Here is a tiny trained network, its code and every weight. The questions are about switching its units off for an input and a target symbol, where a switched-off unit gives its printed mean instead of its output.

import numpy as np


def w(rows, s, z=0):
    codes = np.array(rows[::2]) - 128.0
    scale = np.full(codes.shape[1], s)
    scale[-1] = z or s
    return codes * scale


def f(y):
    return np.maximum(y, 0)


def softmax(a):
    e = np.exp(a - a.max(-1, keepdims=True))
    return e / e.sum(-1, keepdims=True)


def log_softmax(a):
    a = a - a.max(-1, keepdims=True)
    return a - np.log(np.exp(a).sum(-1, keepdims=True))


def net(x, mask):
    ids = ['ΠΣΨαβλξτ'.index(c) for c in x.split()]
    T = len(ids)
    res = E[ids] + P[:T]
    r = res
    for j in range(2):
        rows = slice(4 * j, 4 * j + 4)
        q, k, v = (r @ M[0][rows].T for M in (Q, K, V))
        z = softmax(np.where(np.tri(T) > 0, q @ k.T / 4**0.5, -1e9)) @ v
        o = O[0][rows]
        res = res + np.where(mask[j], z, o[:, -1]) @ o[:, :-1]
    y = f(res @ A[0][:, :-1].T + A[0][:, -1])
    res = res + np.where(mask[2:10], y, B[0][:, -1]) @ B[0][:, :-1]
    return log_softmax(res[-1] @ U[:, :-1].T + U[:, -1])


Q, K, V, O, A, B = {}, {}, {}, {}, {}, {}
E = w([
[98,234,196],'Π',
[141,76,139],'Σ',
[180,159,137],'Ψ',
[155,171,210],'α',
[218,127,217],'β',
[7,101,188],'λ',
[76,29,134],'ξ',
[139,18,126],'τ',
],0.015)
P = w([
[109,150,139],'0',
[135,137,254],'1',
[156,129,234],'2',
[156,132,135],'3',
[121,120,83],'4',
[106,106,65],'5',
[109,119,110],'6',
[103,110,122],'7',
[103,106,136],'8',
],0.0075)
Q[0] = w([
[153,60,175],'h0',
[131,199,11],'h0',
[50,97,226],'h0',
[212,70,195],'h0',
[34,94,2],'h1',
[228,16,224],'h1',
[143,189,179],'h1',
[251,249,72],'h1',
],0.0068)
K[0] = w([
[79,137,136],'h0',
[142,140,199],'h0',
[44,2,19],'h0',
[134,89,9],'h0',
[173,159,163],'h1',
[89,201,80],'h1',
[190,100,77],'h1',
[37,3,94],'h1',
],0.0078)
V[0] = w([
[151,145,181],'h0',
[172,188,80],'h0',
[223,120,122],'h0',
[156,164,188],'h0',
[143,215,144],'h1',
[80,5,178],'h1',
[175,121,200],'h1',
[199,81,108],'h1',
],0.014)
O[0] = w([
[102,194,173,186],'h0',
[142,164,205,28],'h0',
[137,56,235,106],'h0',
[82,221,159,185],'h0',
[214,192,131,179],'h1',
[38,101,87,178],'h1',
[116,146,142,254],'h1',
[81,77,254,89],'h1',
],0.0092,0.0074)
A[0] = w([
[246,52,166,107],'n0',
[164,101,110,253],'n1',
[220,64,90,149],'n2',
[18,132,152,127],'n3',
[134,254,116,47],'n4',
[148,125,173,89],'n5',
[237,146,63,48],'n6',
[182,105,192,220],'n7',
],0.0079,0.0051)
B[0] = w([
[204,82,175,160],'n0',
[18,142,239,182],'n1',
[80,116,164,168],'n2',
[253,17,133,222],'n3',
[165,67,81,254],'n4',
[39,156,63,158],'n5',
[134,9,113,175],'n6',
[106,181,155,205],'n7',
],0.0065,0.0079)
U = w([
[254,146,81,35],'Π',
[93,108,108,32],'Σ',
[126,216,145,255],'Ψ',
[84,248,166,201],'α',
[140,169,237,129],'β',
[51,225,19,69],'λ',
[96,87,123,171],'ξ',
[152,58,216,98],'τ',
],0.0045,0.0038)

Each question gives the input, a string of symbols that net reads in full, and the target symbol t.
The units are the heads (4 rows each of Q, K, V and O) and the neurons (one row each of A and B). Each row of codes is followed by its name. A weight is (code - 128) times the scale printed after its matrix; where a second scale follows, it is the last column's (O, A, B and U).
mask holds one flag per unit, heads first, then neurons. A switched-off unit (its flag False) gives its mean, the last column of its rows in O or B, instead of its output. The means were averaged over made-up inputs and are rounded, as every weight is.
A unit's drop is (log p(t) with every unit on - log p(t) with that unit switched off) / (log p(t) with every unit on - log p(t) with every unit switched off).
The circuit of an input: a set's keep is (log p(t) with only the set's units on - log p(t) with every unit switched off) / (log p(t) with every unit on - log p(t) with every unit switched off). Starting from all 10 units, units are removed one at a time, each time the one whose removal leaves the highest keep (on an exact tie, the one counted first), for as long as the keep stays at least 0.8.
units of the circuit, in order: the units of the circuit, biggest drop first
top k neurons: the k neurons with the biggest drops, biggest first
heads that matter: for each layer, one digit per head in row order, 1 if its drop is at least 0.15 and else 0, layers parted by /
drop of u: that unit's drop, to one decimal
input ξ Π α, target ξ: units of the circuit, in order : (h1; h0)
input Π Ψ β, target Π: units of the circuit, in order : (h1)
input τ Σ α τ Ψ, target τ: units of the circuit, in order : (h1; n3)
input λ β Ψ, target λ: heads that matter : 01
input λ Ψ Π, target λ: heads that matter : 11
input λ β α, target λ: units of the circuit, in order : (h0; h1)
input ξ α ξ Π, target ξ: heads that matter : 01
input τ α Π, target τ: heads that matter : 01
input Π Π λ, target Π: top 2 neurons : (n4; n6)
input β τ β Ψ, target τ: drop of h1 : 1.2
input Σ τ ξ Ψ τ α α, target τ: drop of h1 : 1.1
input Ψ α τ, target β: drop of n4 : 0.1
